Below are the code and all the weights of a small trained network. Each question names an input and a target symbol and asks about switching units off, where a switched-off unit gives its printed mean instead of its output.

import numpy as np


def w(rows, s, z=0):
    codes = np.array(rows[::2]) - 128.0
    scale = np.full(codes.shape[1], s)
    scale[-1] = z or s
    return codes * scale


def f(y):
    return y / 2 * (1 + np.tanh(0.7978845608 * (y + 0.044715 * y**3)))


def softmax(a):
    e = np.exp(a - a.max(-1, keepdims=True))
    return e / e.sum(-1, keepdims=True)


def log_softmax(a):
    a = a - a.max(-1, keepdims=True)
    return a - np.log(np.exp(a).sum(-1, keepdims=True))


def net(x, mask):
    ids = ['αβγδεζηθλμξπτφψω'.index(c) for c in x.split()]
    T = len(ids)
    res = E[ids] + P[:T]
    r = res
    for j in range(2):
        rows = slice(2 * j, 2 * j + 2)
        q, k, v = (r @ M[0][rows].T for M in (Q, K, V))
        z = softmax(np.where(np.tri(T) > 0, q @ k.T / 2**0.5, -1e9)) @ v
        o = O[0][rows]
        res = res + np.where(mask[j], z, o[:, -1]) @ o[:, :-1]
    y = f(res @ A[0][:, :-1].T + A[0][:, -1])
    res = res + np.where(mask[2:10], y, B[0][:, -1]) @ B[0][:, :-1]
    return log_softmax(res[-1] @ U[:, :-1].T + U[:, -1])


Q, K, V, O, A, B = {}, {}, {}, {}, {}, {}
E = w([
[114,173,96,153],'α',
[104,156,130,112],'β',
[99,86,130,59],'γ',
[215,120,154,143],'δ',
[168,99,179,136],'ε',
[188,148,168,151],'ζ',
[122,129,108,87],'η',
[183,133,165,143],'θ',
[208,149,139,150],'λ',
[92,105,94,193],'μ',
[163,35,117,216],'ξ',
[103,255,187,98],'π',
[100,152,143,88],'τ',
[186,136,160,147],'φ',
[99,158,137,105],'ψ',
[115,159,113,126],'ω',
],0.028)
P = w([
[254,67,67,113],'0',
[118,145,189,139],'1',
[121,152,191,141],'2',
[130,155,187,145],'3',
[117,136,171,138],'4',
[122,135,166,136],'5',
[124,138,172,142],'6',
[130,144,165,143],'7',
[128,142,170,145],'8',
[132,141,174,149],'9',
[139,142,161,149],'10',
],0.013)
Q[0] = w([
[5,42,69,166],'h0',
[143,224,105,54],'h0',
[49,84,1,93],'h1',
[152,250,199,116],'h1',
],0.0074)
K[0] = w([
[19,132,142,83],'h0',
[73,135,61,27],'h0',
[33,191,255,154],'h1',
[140,177,63,99],'h1',
],0.0084)
V[0] = w([
[129,80,90,41],'h0',
[38,154,188,170],'h0',
[92,93,8,137],'h1',
[131,254,144,229],'h1',
],0.011)
O[0] = w([
[95,113,254,173,84],'h0',
[249,97,12,92,5],'h0',
[237,244,28,161,100],'h1',
[100,228,249,62,115],'h1',
],0.0069,0.011)
A[0] = w([
[173,71,65,247,196],'n0',
[39,236,84,169,2],'n1',
[65,132,2,139,191],'n2',
[29,100,136,130,161],'n3',
[44,156,98,69,188],'n4',
[165,44,155,235,11],'n5',
[146,251,189,152,125],'n6',
[164,164,184,37,213],'n7',
],0.0086,0.0062)
B[0] = w([
[62,126,195,2,209],'n0',
[85,63,141,68,152],'n1',
[160,111,83,254,153],'n2',
[236,184,33,125,216],'n3',
[160,194,89,105,173],'n4',
[79,236,66,184,197],'n5',
[197,58,146,88,247],'n6',
[127,43,59,220,200],'n7',
],0.0074,0.011)
U = w([
[135,240,176,103,54],'α',
[154,140,31,214,191],'β',
[127,52,141,158,147],'γ',
[143,133,143,131,99],'δ',
[191,212,141,102,46],'ε',
[140,115,136,155,116],'ζ',
[120,3,107,128,163],'η',
[142,228,161,204,77],'θ',
[204,105,82,197,35],'λ',
[61,129,156,117,222],'μ',
[133,117,118,159,157],'ξ',
[156,128,122,119,254],'π',
[133,240,122,98,245],'τ',
[142,132,142,129,134],'φ',
[122,123,186,65,140],'ψ',
[142,97,159,149,93],'ω',
],0.012,0.0044)

Each question gives the input, a string of symbols that net reads in full, and the target symbol t.
The units are the heads (2 rows each of Q, K, V and O) and the neurons (one row each of A and B). Each row of codes is followed by its name. A weight is (code - 128) times the scale printed after its matrix; where a second scale follows, it is the last column's (O, A, B and U).
mask holds one flag per unit, heads first, then neurons. A switched-off unit (its flag False) gives its mean, the last column of its rows in O or B, instead of its output. The means were averaged over made-up inputs and are rounded, as every weight is.
A unit's drop is (log p(t) with every unit on - log p(t) with that unit switched off) / (log p(t) with every unit on - log p(t) with every unit switched off).
The circuit of an input: a set's keep is (log p(t) with only the set's units on - log p(t) with every unit switched off) / (log p(t) with every unit on - log p(t) with every unit switched off). Starting from all 10 units, units are removed one at a time, each time the one whose removal leaves the highest keep (on an exact tie, the one counted first), for as long as the keep stays at least 0.8.
circuit, biggest first: the units of the circuit, biggest drop first
unit that matters most: the unit with the biggest drop
top k neurons: the k neurons with the biggest drops, biggest first
drop when u is switched off: that unit's drop, to one decimal
input η α δ δ ψ α α ε θ, target τ: circuit, biggest first : [n0 h1 n7 n5]
input α η ζ ζ α θ, target λ: circuit, biggest first : [h1 n7 n0 n6]
input μ α β, target β: top neuron : [n0]
input α ψ φ, target λ: top 3 neurons : [n7 n0 n6]
input η μ ζ ψ ζ, target τ: top 3 neurons : [n0 n7 n6]
input μ μ α μ μ δ ξ, target μ: top 2 neurons : [n0 n3]
input η δ ζ, target τ: top 3 neurons : [n0 n7 n5]
input γ η α φ ω δ δ δ β δ ε, target β: top 4 neurons : [n5 n2 n6 n1]
input α π γ, target η: top 3 neurons : [n7 n5 n0]
input μ α ξ ε λ μ ζ α α δ λ, target ε: top 2 neurons : [n0 n6]
input η ξ α α δ α η δ ω λ φ, target τ: circuit, biggest first : [n0 h1 n5]
input δ ξ δ α α μ ω α β λ, target θ: top 2 neurons : [n5 n0]
input π δ δ, target η: circuit, biggest first : [n7 h1]
input δ θ γ, target η: unit that matters most : h0
input δ α π ψ ζ, target θ: circuit, biggest first : [h0 n0]
input δ ψ ζ θ α ζ φ, target θ: top 3 neurons : [n5 n0 n3]
input α δ δ δ π, target ψ: circuit, biggest first : [n6 n1]
input η ξ η δ α ξ α δ, target τ: top 4 neurons : [n0 n5 n7 n6]
input η ε α δ π μ α τ μ λ λ, target τ: top 4 neurons : [n0 n7 n6 n5]
input π δ μ δ ζ, target η: top 2 neurons : [n7 n5]
input μ μ μ ξ α δ θ, target ε: unit that matters most : h1
input δ δ α τ ε, target θ: top 4 neurons : [n5 n3 n0 n6]
input ψ μ η μ π, target ψ: drop when n6 is switched off : 0.4
input μ δ λ ξ λ ω ω δ, target ε: drop when h1 is switched off : 1.6
input γ δ τ δ ψ θ α θ δ, target β: drop when n2 is switched off : 1.4
input δ π η τ α γ δ β ζ θ, target θ: drop when n1 is switched off : 0.1
input γ λ π ζ, target β: unit that matters most : n2
